Below are the code and all the weights of a small trained network. Each question names an input and a class and asks about switching units off, where a switched-off unit gives its printed mean instead of its output.

import numpy as np


def w(rows, s, z=0):
    codes = np.array(rows[::2]) - 128.0
    scale = np.full(codes.shape[1], s)
    scale[-1] = z or s
    return codes * scale


def norm(h):
    return h / np.sqrt((h * h).mean(-1, keepdims=True) + 1e-5)


def f(y):
    return y / 2 * (1 + np.tanh(0.7978845608 * (y + 0.044715 * y**3)))


def log_softmax(a):
    a = a - a.max(-1, keepdims=True)
    return a - np.log(np.exp(a).sum(-1, keepdims=True))


def net(x, mask):
    res = np.array(x, float).reshape(1, 7) / 4 @ E
    u = 0
    for l in range(3):
        y = f(norm(res) @ A[l][:, :-1].T + A[l][:, -1])
        res = res + np.where(mask[u : u + 4], y, B[l][:, -1]) @ B[l][:, :-1]
        u += 4
    return log_softmax(norm(res)[-1] @ U[:, :-1].T + U[:, -1])


A, B = {}, {}
E = w([
[110,111,114,159,236,2,143,123,118,137,69,85],'x0',
[77,59,184,156,136,85,81,221,132,134,130,156],'x1',
[113,34,109,224,216,153,120,153,145,52,136,111],'x2',
[43,199,114,141,129,145,50,55,82,133,115,171],'x3',
[76,156,151,175,111,58,201,79,125,194,34,51],'x4',
[67,178,205,130,188,176,101,149,101,118,140,95],'x5',
[131,195,106,47,194,154,185,131,212,112,87,199],'x6',
],0.011)
A[0] = w([
[103,71,127,142,145,183,59,171,160,60,163,192,156],'0.n1',
[115,131,62,128,98,66,90,86,101,82,81,158,4],'0.n2',
[136,155,62,135,197,153,173,93,163,46,131,116,99],'0.n3',
[158,195,106,7,154,152,130,172,165,104,128,199,173],'0.n4',
],0.012,0.0032)
B[0] = w([
[101,120,27,108,100,100,116,223,139,33,145,105,229],'0.n1',
[171,157,38,181,148,125,134,133,104,165,170,151,156],'0.n2',
[210,118,166,187,180,197,116,116,92,150,43,164,188],'0.n3',
[125,146,173,83,119,152,119,86,193,251,158,74,250],'0.n4',
],0.013,0.011)
A[1] = w([
[148,163,136,65,163,128,155,102,202,126,143,215,86],'1.n1',
[176,75,143,156,174,74,161,174,214,153,125,140,31],'1.n2',
[38,182,116,158,178,112,109,153,127,121,64,115,107],'1.n3',
[201,73,78,116,159,64,245,147,187,150,80,113,3],'1.n4',
],0.011,0.0036)
B[1] = w([
[89,175,132,167,86,192,115,72,89,190,129,38,214],'1.n1',
[86,149,135,44,135,103,139,105,39,78,84,59,210],'1.n2',
[74,176,120,130,116,96,201,130,86,193,102,177,201],'1.n3',
[46,46,119,100,72,148,74,138,8,15,77,172,255],'1.n4',
],0.012,0.0063)
A[2] = w([
[104,131,197,124,156,145,174,170,102,106,152,118,181],'2.n1',
[108,102,109,125,122,146,117,177,108,68,166,173,95],'2.n2',
[159,172,109,130,8,186,201,84,128,102,144,167,107],'2.n3',
[115,152,147,134,162,114,147,95,127,150,67,122,2],'2.n4',
],0.013,0.0038)
B[2] = w([
[142,118,125,48,117,162,129,16,145,38,131,119,176],'2.n1',
[107,65,106,126,58,70,66,128,148,67,39,163,241],'2.n2',
[93,141,76,23,115,137,102,51,127,131,22,12,254],'2.n3',
[53,132,213,218,110,141,125,160,114,89,158,196,187],'2.n4',
],0.011,0.007)
U = w([
[180,116,208,108,108,80,138,133,145,121,192,116,2],'0',
[168,96,149,105,114,171,104,209,244,86,205,135,20],'1',
[77,150,251,150,149,141,159,117,93,149,70,147,109],'2',
[104,75,86,102,85,94,108,151,107,45,80,123,230],'3',
[143,108,152,92,146,54,133,184,202,150,184,119,9],'4',
[118,162,110,223,163,57,151,152,107,201,164,211,69],'5',
[117,173,113,86,78,164,125,94,195,230,134,74,168],'6',
[234,116,106,165,172,194,110,84,114,150,102,157,162],'7',
],0.021,0.0054)

Each question gives the input, the list of numbers given to net, and the class t.
The units are the neurons (one row each of A and B). Each row of codes is followed by its name. A weight is (code - 128) times the scale printed after its matrix; where a second scale follows, it is the last column's (A, B and U).
mask holds one flag per neuron, layer by layer. A switched-off neuron (its flag False) gives its mean, the last column of its row in B, instead of its output. The means were averaged over made-up inputs and are rounded, as every weight is.
A unit's drop is (log p(t) with every unit on - log p(t) with that unit switched off) / (log p(t) with every unit on - log p(t) with every unit switched off).
The circuit of an input: a set's keep is (log p(t) with only the set's units on - log p(t) with every unit switched off) / (log p(t) with every unit on - log p(t) with every unit switched off). Starting from all 12 units, units are removed one at a time, each time the one whose removal leaves the highest keep (on an exact tie, the one counted first), for as long as the keep stays at least 0.8.
units of the circuit, in order: the units of the circuit, biggest drop first
most important unit: the unit with the biggest drop
k most important neurons: the k neurons with the biggest drops, biggest first
top k neurons in layer l: the k neurons of layer l with the biggest drops, biggest first
drop when u is switched off: that unit's drop, to one decimal
input [1,-2,-1,7,-8,5,2], class 6: most important unit => 0.n4
input [4,-3,0,7,-5,-2,4], class 6: 3 most important neurons => (0.n4, 1.n1, 1.n4)
input [4,-4,-2,2,-3,-6,-7], class 7: units of the circuit, in order => (0.n1, 0.n2)
input [8,-6,-6,-5,-7,3,-8], class 0: 2 most important neurons => (0.n1, 1.n4)
input [0,6,-7,4,4,1,2], class 2: units of the circuit, in order => (2.n4, 0.n1)
input [-2,-4,-3,7,5,3,-3], class 2: 2 most important neurons => (0.n4, 0.n1)
input [5,-7,8,-5,4,8,2], class 2: 2 most important neurons => (2.n4, 0.n3)
input [-8,4,-5,3,-7,6,-2], class 1: units of the circuit, in order => (0.n1, 1.n4, 1.n2)
input [5,1,-3,8,-1,2,7], class 6: top 2 neurons in layer 0 => (0.n4, 0.n2)
input [1,0,-5,6,4,1,-7], class 5: 2 most important neurons => (0.n4, 0.n2)
input [-3,-3,3,8,-1,-8,4], class 6: 2 most important neurons => (0.n4, 2.n3)
input [1,0,-5,-2,2,5,-5], class 2: 2 most important neurons => (0.n4, 0.n1)
input [-3,7,-6,-4,4,4,-8], class 0: top 2 neurons in layer 0 => (0.n4, 0.n1)
input [7,-6,3,1,1,-2,3], class 7: 2 most important neurons => (0.n3, 0.n2)
input [2,0,-8,1,8,-7,-4], class 3: units of the circuit, in order => (0.n4)
input [-6,-6,4,7,-7,-5,2], class 6: 2 most important neurons => (0.n4, 1.n4)
input [-4,3,4,-3,3,2,8], class 6: drop when 1.n1 is switched off => 0.1
input [-3,-7,1,-3,-8,2,6], class 6: drop when 0.n4 is switched off => 0.6
input [-2,2,0,8,-1,-4,3], class 6: drop when 0.n4 is switched off => 0.1
input [8,-3,5,1,4,1,-6], class 2: drop when 0.n1 is switched off => 0.8
input [5,-4,1,5,-1,5,-6], class 5: top neuron in layer 2 => (2.n3)
